Below are the code and all the weights of a small trained network. Each question names an input and a class and asks about switching units off, where a switched-off unit gives its printed mean instead of its output.

import numpy as np


def w(rows, s, z=0):
    codes = np.array(rows[::2]) - 128.0
    scale = np.full(codes.shape[1], s)
    scale[-1] = z or s
    return codes * scale


def norm(h):
    return h / np.sqrt((h * h).mean(-1, keepdims=True) + 1e-5)


def f(y):
    return np.maximum(y, 0)


def log_softmax(a):
    a = a - a.max(-1, keepdims=True)
    return a - np.log(np.exp(a).sum(-1, keepdims=True))


def net(x, mask):
    res = np.array(x, float).reshape(1, 4) / 4 @ E
    u = 0
    for l in range(3):
        y = f(norm(res) @ A[l][:, :-1].T + A[l][:, -1])
        res = res + np.where(mask[u : u + 10], y, B[l][:, -1]) @ B[l][:, :-1]
        u += 10
    return log_softmax(norm(res)[-1] @ U[:, :-1].T + U[:, -1])


A, B = {}, {}
E = w([
[136,129,191,133,148,132,135,51,36],'x0',
[117,173,110,47,85,149,43,66,153],'x1',
[130,33,142,163,222,195,60,131,149],'x2',
[141,97,2,157,125,177,161,81,115],'x3',
],0.0098)
A[0] = w([
[107,97,198,123,152,181,151,32,64,105],'L0N1',
[171,161,102,142,116,152,122,205,186,39],'L0N2',
[135,181,111,77,103,93,149,95,124,74],'L0N3',
[154,138,209,103,156,87,134,115,197,2],'L0N4',
[138,136,152,104,114,102,55,112,145,143],'L0N5',
[122,85,143,206,149,180,2,197,116,113],'L0N6',
[33,114,69,120,145,128,113,213,217,10],'L0N7',
[86,179,50,104,161,108,96,188,170,76],'L0N8',
[162,134,122,80,178,107,138,122,124,78],'L0N9',
[119,124,154,183,103,115,125,217,85,111],'L0N10',
],0.0071,0.0068)
B[0] = w([
[193,103,111,160,49,157,115,187,158,253],'L0N1',
[158,107,144,167,66,137,98,147,124,162],'L0N2',
[116,46,129,151,118,68,122,118,174,216],'L0N3',
[112,254,149,144,137,99,148,169,140,146],'L0N4',
[68,102,87,147,214,91,126,202,51,223],'L0N5',
[165,83,151,31,136,113,149,73,186,255],'L0N6',
[248,149,126,193,34,162,98,183,117,191],'L0N7',
[165,142,121,221,89,122,100,158,131,198],'L0N8',
[89,67,166,88,141,158,148,67,114,128],'L0N9',
[92,139,114,123,190,91,127,173,110,209],'L0N10',
],0.0081,0.0039)
A[1] = w([
[112,96,78,148,116,157,148,82,105,17],'L1N1',
[136,170,221,131,132,131,114,120,129,55],'L1N2',
[190,132,201,144,125,148,115,33,2,23],'L1N3',
[63,175,107,93,129,154,31,89,131,14],'L1N4',
[144,142,179,85,140,144,102,200,183,89],'L1N5',
[134,128,95,160,102,54,126,172,78,166],'L1N6',
[180,125,155,121,68,141,141,140,155,45],'L1N7',
[102,148,86,125,122,214,165,106,135,1],'L1N8',
[99,171,124,85,88,172,59,104,157,87],'L1N9',
[87,72,97,193,113,121,99,96,154,140],'L1N10',
],0.0099,0.0051)
B[1] = w([
[65,226,138,135,186,143,89,151,169,158],'L1N1',
[28,167,126,153,150,196,104,142,165,164],'L1N2',
[170,125,86,206,11,192,82,254,254,193],'L1N3',
[156,84,50,103,111,2,96,180,3,162],'L1N4',
[61,174,164,165,124,241,120,91,91,196],'L1N5',
[180,103,178,67,167,158,98,68,154,255],'L1N6',
[184,191,148,133,151,187,119,115,92,152],'L1N7',
[74,207,146,134,182,159,135,92,120,141],'L1N8',
[136,8,131,127,151,82,154,227,34,174],'L1N9',
[58,170,208,113,145,145,71,67,85,179],'L1N10',
],0.0071,0.0077)
A[2] = w([
[27,167,144,116,162,119,112,132,133,85],'L2N1',
[150,155,164,138,148,156,197,192,113,122],'L2N2',
[123,191,134,99,53,66,234,94,123,48],'L2N3',
[137,117,2,167,129,180,163,45,74,101],'L2N4',
[107,133,16,115,150,171,139,89,156,87],'L2N5',
[151,121,166,103,224,187,130,79,125,219],'L2N6',
[93,166,139,101,25,97,171,176,116,186],'L2N7',
[151,108,137,212,166,123,189,160,93,100],'L2N8',
[178,133,124,134,103,141,95,161,43,147],'L2N9',
[113,92,132,154,196,88,210,176,111,3],'L2N10',
],0.0091,0.0045)
B[2] = w([
[101,191,147,170,156,128,193,69,152,173],'L2N1',
[60,136,48,113,82,129,59,99,125,210],'L2N2',
[235,20,162,78,223,177,103,102,92,212],'L2N3',
[51,187,255,148,168,103,118,197,144,219],'L2N4',
[86,153,211,113,136,143,151,156,122,190],'L2N5',
[195,156,96,104,118,59,208,100,97,245],'L2N6',
[127,57,104,181,188,195,147,140,165,253],'L2N7',
[82,139,79,70,73,104,56,163,123,193],'L2N8',
[103,164,54,161,76,65,223,86,145,223],'L2N9',
[54,78,67,97,58,69,64,96,34,162],'L2N10',
],0.0089,0.0061)
U = w([
[172,119,100,203,37,199,100,205,219,139],'0',
[27,223,236,136,203,123,137,157,116,187],'1',
[67,80,30,81,89,17,90,149,46,85],'2',
[223,12,150,66,226,169,138,64,155,29],'3',
[190,232,88,111,85,75,187,3,124,254],'4',
],0.016,0.0018)

Each question gives the input, the list of numbers given to net, and the class t.
The units are the neurons (one row each of A and B). Each row of codes is followed by its name. A weight is (code - 128) times the scale printed after its matrix; where a second scale follows, it is the last column's (A, B and U).
mask holds one flag per neuron, layer by layer. A switched-off neuron (its flag False) gives its mean, the last column of its row in B, instead of its output. The means were averaged over made-up inputs and are rounded, as every weight is.
A unit's drop is (log p(t) with every unit on - log p(t) with that unit switched off) / (log p(t) with every unit on - log p(t) with every unit switched off).
The circuit of an input: a set's keep is (log p(t) with only the set's units on - log p(t) with every unit switched off) / (log p(t) with every unit on - log p(t) with every unit switched off). Starting from the 12 units with the biggest drops (on a tie, the unit counted first), units are removed one at a time, each time the one whose removal leaves the highest keep (on an exact tie, the one counted first), for as long as the keep stays at least 0.8.
circuit, biggest first: the units of the circuit, biggest drop first
unit that matters most: the unit with the biggest drop
k most important neurons: the k neurons with the biggest drops, biggest first
k most important neurons of layer l: the k neurons of layer l with the biggest drops, biggest first
drop when u is switched off: that unit's drop, to one decimal
input [6,-6,1,8], class 1: unit that matters most => L2N4
input [-5,7,-7,4], class 2: 2 most important neurons => L1N9; L1N4
input [-4,7,-8,-4], class 3: circuit, biggest first => L2N3; L2N7; L1N3
input [-3,7,0,7], class 1: 2 most important neurons of layer 2 => L2N4; L2N5
input [-5,-5,6,5], class 3: 2 most important neurons => L0N6; L1N3
input [7,7,6,7], class 0: 2 most important neurons => L1N3; L0N1
input [-1,6,-3,5], class 2: 4 most important neurons => L1N4; L1N9; L1N5; L1N2
input [-2,-3,-2,-1], class 4: circuit, biggest first => L1N6; L2N6; L1N3
input [-6,-7,-6,-1], class 2: 2 most important neurons of layer 0 => L0N10; L0N1
input [-1,-7,-4,7], class 1: 4 most important neurons => L2N4; L1N9; L2N5; L0N5
input [-5,-5,-7,-6], class 3: 3 most important neurons => L2N3; L2N7; L1N3
input [-6,-7,2,7], class 1: 2 most important neurons => L2N4; L1N3
input [4,-2,3,-4], class 0: 3 most important neurons => L0N1; L1N3; L2N4
input [7,8,2,2], class 2: 2 most important neurons => L1N4; L1N9
input [-6,-1,-8,-7], class 3: 4 most important neurons => L2N3; L2N7; L1N3; L2N4
input [-2,8,-7,-4], class 2: circuit, biggest first => L1N9
input [7,-7,7,6], class 0: 3 most important neurons of layer 1 => L1N3; L1N6; L1N9
input [-1,8,6,6], class 2: 2 most important neurons of layer 1 => L1N4; L1N9
input [6,-7,6,3], class 2: 2 most important neurons => L1N6; L2N8
input [0,-2,-6,5], class 3: most important neuron => L2N3
input [5,-2,7,7], class 1: 2 most important neurons => L2N4; L1N6
input [1,3,0,-1], class 4: 2 most important neurons of layer 0 => L0N5; L0N3
input [7,5,-8,4], class 3: 2 most important neurons => L2N3; L0N3
input [8,8,2,7], class 0: drop when L0N2 is switched off => 0.0
input [-1,6,3,-4], class 2: drop when L1N4 is switched off => 1.0
input [7,-6,4,-1], class 0: drop when L1N3 is switched off => 1.3
input [-4,2,-7,3], class 3: drop when L2N3 is switched off => 0.1
